Here is a tiny trained network, its code and every weight. The questions are about switching its units off for an input and a target symbol, where a switched-off unit gives its printed mean instead of its output.

import numpy as np


def w(rows, s, z=0):
    codes = np.array(rows[::2]) - 128.0
    scale = np.full(codes.shape[1], s)
    scale[-1] = z or s
    return codes * scale


def norm(h):
    return h / np.sqrt((h * h).mean(-1, keepdims=True) + 1e-5)


def f(y):
    return y / 2 * (1 + np.tanh(0.7978845608 * (y + 0.044715 * y**3)))


def softmax(a):
    e = np.exp(a - a.max(-1, keepdims=True))
    return e / e.sum(-1, keepdims=True)


def log_softmax(a):
    a = a - a.max(-1, keepdims=True)
    return a - np.log(np.exp(a).sum(-1, keepdims=True))


def net(x, mask):
    ids = ['ΓΣΦΨΩεζηλμξτ'.index(c) for c in x.split()]
    T = len(ids)
    res = E[ids] + P[:T]
    r = norm(res)
    for j in range(2):
        rows = slice(2 * j, 2 * j + 2)
        q, k, v = (r @ M[0][rows].T for M in (Q, K, V))
        z = softmax(np.where(np.tri(T) > 0, q @ k.T / 2**0.5, -1e9)) @ v
        o = O[0][rows]
        res = res + np.where(mask[j], z, o[:, -1]) @ o[:, :-1]
    y = f(norm(res) @ A[0][:, :-1].T + A[0][:, -1])
    res = res + np.where(mask[2:14], y, B[0][:, -1]) @ B[0][:, :-1]
    return log_softmax(norm(res)[-1] @ U[:, :-1].T + U[:, -1])


Q, K, V, O, A, B = {}, {}, {}, {}, {}, {}
E = w([
[118,138,138],'Γ',
[118,139,135],'Σ',
[118,139,135],'Φ',
[171,120,146],'Ψ',
[1,244,133],'Ω',
[140,133,117],'ε',
[117,139,138],'ζ',
[121,136,117],'η',
[118,139,136],'λ',
[134,143,168],'μ',
[175,140,102],'ξ',
[40,231,87],'τ',
],0.0031)
P = w([
[12,38,96],'0',
[128,161,166],'1',
[127,166,161],'2',
[122,167,162],'3',
[126,169,153],'4',
[130,174,152],'5',
[127,176,144],'6',
[122,173,139],'7',
[127,177,145],'8',
[126,174,146],'9',
[131,174,145],'10',
[134,178,148],'11',
[132,175,144],'12',
[134,177,148],'13',
],0.0011)
Q[0] = w([
[207,121,15],'h0',
[42,142,254],'h0',
[138,168,156],'h1',
[164,158,155],'h1',
],0.0096)
K[0] = w([
[211,253,156],'h0',
[39,2,103],'h0',
[146,142,207],'h1',
[170,156,178],'h1',
],0.007)
V[0] = w([
[195,73,25],'h0',
[58,221,58],'h0',
[166,251,179],'h1',
[239,136,166],'h1',
],0.0024)
O[0] = w([
[219,150,60,67],'h0',
[93,253,106,119],'h0',
[106,71,76,254],'h1',
[79,116,110,177],'h1',
],0.003,0.0024)
A[0] = w([
[97,139,138,201],'n0',
[183,57,169,185],'n1',
[254,94,49,6],'n2',
[66,89,98,155],'n3',
[154,171,117,111],'n4',
[109,128,149,118],'n5',
[97,113,77,149],'n6',
[194,43,190,198],'n7',
[124,146,176,202],'n8',
[87,133,159,129],'n9',
[123,95,120,130],'n10',
[144,203,99,159],'n11',
],0.0038,0.0015)
B[0] = w([
[245,111,83,210],'n0',
[81,104,23,212],'n1',
[148,252,136,106],'n2',
[195,110,152,181],'n3',
[86,78,142,101],'n4',
[150,151,106,153],'n5',
[173,107,162,134],'n6',
[87,85,12,255],'n7',
[173,101,62,224],'n8',
[185,168,107,193],'n9',
[145,182,127,134],'n10',
[138,38,117,133],'n11',
],0.002,0.0013)
U = w([
[118,141,140,64],'Γ',
[126,166,169,145],'Σ',
[125,154,152,100],'Φ',
[93,48,2,253],'Ψ',
[35,186,120,90],'Ω',
[245,43,154,100],'ε',
[116,140,138,44],'ζ',
[153,138,141,68],'η',
[120,153,155,95],'λ',
[10,13,203,133],'μ',
[214,230,41,202],'ξ',
[29,217,102,135],'τ',
],0.01,0.0034)

Each question gives the input, a string of symbols that net reads in full, and the target symbol t.
The units are the heads (2 rows each of Q, K, V and O) and the neurons (one row each of A and B). Each row of codes is followed by its name. A weight is (code - 128) times the scale printed after its matrix; where a second scale follows, it is the last column's (O, A, B and U).
mask holds one flag per unit, heads first, then neurons. A switched-off unit (its flag False) gives its mean, the last column of its rows in O or B, instead of its output. The means were averaged over made-up inputs and are rounded, as every weight is.
A unit's drop is (log p(t) with every unit on - log p(t) with that unit switched off) / (log p(t) with every unit on - log p(t) with every unit switched off).
The circuit of an input: a set's keep is (log p(t) with only the set's units on - log p(t) with every unit switched off) / (log p(t) with every unit on - log p(t) with every unit switched off). Starting from the 12 units with the biggest drops (on a tie, the unit counted first), units are removed one at a time, each time the one whose removal leaves the highest keep (on an exact tie, the one counted first), for as long as the keep stays at least 0.8.
circuit, biggest first: the units of the circuit, biggest drop first
k most important neurons: the k neurons with the biggest drops, biggest first
heads that matter: for each layer, one digit per head in row order, 1 if its drop is at least 0.15 and else 0, layers parted by /
drop when u is switched off: that unit's drop, to one decimal
input μ τ λ Σ ε, target ε: heads that matter : 01
input ε η μ μ η Ω μ ξ Ψ Ψ Φ, target ε: 3 most important neurons : (n7 n1 n11)
input ε Φ Φ Ψ Ω η μ Σ, target ε: heads that matter : 00
input ε Ψ Σ Ψ μ, target ε: heads that matter : 10
input ξ τ ξ Ψ λ μ μ η Φ, target ξ: 2 most important neurons : (n7 n2)
input ξ λ Ψ Φ μ μ ξ μ μ Σ τ η λ, target ξ: heads that matter : 10
input μ Ψ μ μ Γ μ Φ Ψ Γ μ μ Ψ η, target μ: circuit, biggest first : (h0 n7 n1)
input μ Ψ Ψ Ψ Ω μ Ω ξ ζ, target μ: most important neuron : (n2)
input μ μ η, target μ: 2 most important neurons : (n2 n7)
input ε μ Φ Ψ Ψ ξ η Σ Σ ξ μ μ ξ Σ, target ε: 4 most important neurons : (n7 n1 n11 n2)
input μ μ Ψ μ μ ξ ξ μ τ μ ε, target ε: 2 most important neurons : (n7 n1)
input τ Σ Ψ Ψ Ψ, target Ψ: drop when n11 is switched off : 0.0
input ξ Ψ ξ Σ Γ Φ η Φ Σ, target ξ: 2 most important neurons : (n2 n7)
input ξ λ Σ μ, target ξ: drop when n2 is switched off : 0.2
input μ μ Γ Ψ λ, target μ: drop when h0 is switched off : 1.4
input μ μ Ψ μ Φ μ Ψ μ ε μ Σ, target μ: most important neuron : (n7)
input ξ Σ μ Ψ ε μ ξ Γ μ ζ, target ξ: 2 most important neurons : (n2 n7)
